122  111  127  139  121  118  119  127  140  128  134
123  123  130  127  119  121  119  130  122  124  127
130  127  124  115  139  117  148  135  129  129  115
136  137  138  141  136  123  135  130  125  131  153
123  119  128  139  118  120  121  132  129  127  128
121  135  131  132  122  122  104  130  137  126  137
122  124  135  130  135  128  130  131  137  135  127
130  123  126  106  128  142  126  131  123  132  115
-> 132

134  154  130  132  119  138
105  120  130  101  105  126
127  123  112  117  121  145
136  148  114  109  140  125
132  117  149  132  126  139
147  107  136  119  129  121
116  122  108  125  125  132
149  131  150  117  128  127
141  131  115  121  132  124
-> 132

135  140  144  127  140  137  117  128  120  126  128
136  116  120  123  133  127  135  129  125  124  133
108  115  126  124  129  124  139  139  128  122  132
139  118  151  130  134  124  126  122  125  126  126
112  129  136  123  128  130  115  131  136  127  121
126  146  128  138  128  133  127  120  118  139  114
116  127  124  128  127  126  129  135  126  126  134
-> 126

128  119  129  120  122  113  136  141  109  134  140  113  137  131  126  133
125  131  122  137  132  132  140  138  139  122  128  135  127  120  131  110
119  123  128  127  121  120  134  127  116  137  124  126  120  122  131  134
121  134  119  128  138  142  135  130  134  120  134  135  135  130  133  124
125  139  135  140  124  129  120  130  127  129  125  128  144  133  126  136
129  138  133  136  133  142  130  124  124  133  125  140  137  118  133  125
123  126  134  147  133  126  123  126  137  128  115  131  111  126  123  114
128  122  136  119  130  135  131  129  122  134  122  136  127  128  125  133
137  118  118  128  116  131  132  131  139  136  139  133  132  135  130  141
118  130  124  130  129  125  130  128  137  112  121  129  125  120  130  124
143  119  135  133  139  120  135  128  147  127  118  131  139  113  137  116
122  125  128  125  126  138  150  127  121  118  115  124  125  125  125  139
-> 125

130  135  140  125  120  121  139  128  115  128  118  131  128  127  125
130  133  143  125  122  118  133  129  114  121  115  130  126  125  124
133  135  135  120  126  118  127  133  117  121  117  132  127  122  128
129  126  127  135  137  154  136  118  128  125  146  128  110  136  140
129  126  125  136  140  156  132  119  129  128  149  126  114  139  143
132  133  133  126  126  122  131  130  117  127  123  134  124  126  128
117  123  102  127  115  132  140  129  156  149  135  131  137  120  117
134  136  131  126  125  127  137  128  113  135  127  137  124  130  131
126  125  122  115  123  106  115  136  138  130  113  125  154  124  120
133  135  141  121  125  116  126  132  113  118  114  130  128  124  128
123  121  131  127  119  117  133  123  134  140  120  125  149  139  117
-> 139
---
[130 144 151 134 101 133 140] gives 151
[154 147 131 148 104 107] gives 131
[156 141 125 130 134 114] gives 125
[134 153 135 131 148] gives 135
[142 117 110 130 149] gives 110
[136 104 121 123 114 123] gives 121
[113 119 122 115 104 123] gives 122
[145 151 115 119] gives 115
[149 148 130 133 101 131] gives 130
---
[[136 111 135 127 133 104 137]
 [137 125 121 138 122 123 142]]: 125

[[119 123 124 114 135 111]
 [138 121 114 119 135 155]]: 121

[[126 108 144 139]
 [102 123 111 128]]: 123

[[128 101 133 128 120 104 125]
 [130 112 145 120 119 115 140]]: 112

[[146 140 118 116 137 122 110]
 [148 155 108 110 129 121 114]]: 155

[[125 112 122 125 109 118]
 [107 107 122 121 103 122]]: 107

[[115 108 146 153 155 115 118]
 [110 116 118 106 140 126 101]]: 116

[[121 142 141 135 156]
 [127 110 113 150 146]]: 110
---
[[135 104 118 150 151 142]
 [143 149 147 119 141 107]
 [104 128 122 131 122 113]] value 118

[128 125 105 110 140] value 105

[132 119 107 133] value 107

[[130 126 118 118 131 124]
 [132 140 105 113 138 131]] value 118

[118 134 138 137 156 131 128] value 138

[130 105 119 132 124 135 126] value 119

[137 102 147 116] value 147

[103 122 128 121 110 110] value 128

[[113 118 129 115 129]
 [109  99 151 113 133]] value 129
---
[[119 126 113 127 125 126 118]
 [140 110 112 107 113 115 142]
 [134 117 122 115 118 118 136]] >> 126

[[116 122 115 133 149]
 [125 135 136 127 135]
 [126 134 128 128 136]] >> 122

[[118 115 135 149]
 [117 119 143 133]
 [129 112 141 142]] >> 115

[[142 111 114 105 112 114]
 [133 118 118 115 119 120]
 [104 137 106 140 135 137]] >> 111

[[111 113 113 103]
 [112 120 108  98]
 [112 118 110 101]] >> 113

[[128 128 128 128 128 128 128]
 [109 156 120 113 141 126 143]
 [120 129 147 136 130 126 132]] >> 128

[[134 110 108 135]
 [104 138 126 135]
 [155 114 118 127]] >> 110
---
[[129 126 130 128]
 [139 138 106 117]
 [128 129 127 129]] --> 138

[[155 141 127 158]
 [141 135 130 138]
 [155 140 129 141]] --> 135

[[122 104 121 127]
 [130 132 122 124]
 [137 131 132 133]] --> 132

[[129 117 148 149]
 [116 109 137 118]
 [114 104 141 113]] --> 109

[[143 157 102 142]
 [137 150 105 143]
 [101 105 135 151]] --> 150

[[129 129 100 126]
 [128 129 102 128]
 [129 127 125 127]] --> 129

[[133 128 136 128]
 [122 148 118 151]
 [143 148 143 150]] --> 148
---
[153 106 124 143 134 150 140] --> 143, 153

[100 101 119 117 147 154 144] --> 117, 154

[122 112 138 132 124 155 127] --> 132, 155

[106 130 123 135 131 128 108] --> 135, 135

[150 117 118 132 129 128 124] --> 132, 150

[[133 114 154 146 144 140 121]
 [140 139 118 117 129 122 121]
 [140 142 117 117 127 124 118]] --> 117, 154

[155 119 140 102  99] --> 140, 155

[115 107 126 128 147] --> 126, 147
---
[153 141 116 107 110 144]: 141
[121 116 113 145 122 106]: 116
[107 133 103 133 129 131]: 133
[132 129 105 151 143 112]: 129
[133 131 135 106 118 137]: 131
[130 128 152 110 114 117]: 128
[111 152 115 125 134 132]: 152
[124 112 136 125 107 156]: 112
---
[[128 155 130 129 131 131]
 [143 117 127 134 126 132]] gives 128, 132

[126 102 116 130 132] gives 126, 132

[[140 118 132 132 137 126]
 [114 131 128 136 130 130]
 [107 127 128 144 116 135]] gives 140, 135

[128 119 112 152] gives 128, 152

[122 135 147 152 148] gives 122, 148

[129 124 127 115 151 155 106] gives 129, 106

[153 125 113 140] gives 153, 140
---
array([156, 105, 137, 142, 117]) yields 137
array([117, 154, 152, 143, 107]) yields 152
array([143, 156, 153, 131, 114]) yields 153
array([150, 136, 119, 126, 144]) yields 119
array([128, 102, 115, 139, 114]) yields 115
array([134, 116, 153, 132, 126]) yields 153
---
[140 134 155 129 121] out 134

[[148 139 109 153 145]
 [120 100 133 157 157]
 [110 106 140 113 112]] out 133

[122 151 141 144 109] out 141

[[128 148 114  98 146]
 [140 139 121 115 120]
 [157 130 107 116 113]] out 121

[109 116 144 120 124 151 129] out 124

[146 134 157 145 136] out 145

[106 130 126 122 127] out 126

[124 126 149 123 133] out 126

[ 99 104 137 138 145 144 147] out 138
---
[[106 130 130 120 132 128 127]
 [101 134 134 117 137 131 127]
 [101 133 132 117 135 129 127]] -> 120

[[126 127 126 131 126]
 [129 130 131 122 130]
 [117 133 125 140 102]] -> 131

[[103 112 119 124 131 125]
 [149 149 144 138 111 133]] -> 124

[[148 129 112 124 129]
 [116 139 128 138 141]
 [152 129 107 129 125]] -> 124

[[106 131 119 132]
 [111 134 129 114]] -> 132

[126 102 131 133 118 134] -> 133

[[106 146 134 126 101 105]
 [111 143 134 128 106 106]] -> 126

[[109 139 134 117 113 132 146]
 [105 118 143 143 104 125 120]
 [115 121 143 129 147 138 109]] -> 117

[[140 135 139 135 139 130]
 [141 139 105 144 130 131]] -> 135

[140 125 106 109 126 105] -> 109
---
[133 127 105 120] out 105
[150 143 128 106 132] out 128
[107 101 106 140] out 106
[151 154 134 134] out 134
[107 112 141 124 132] out 141
[129 135 129 101 138] out 129
[138 141 104 130 127 134 122] out 104
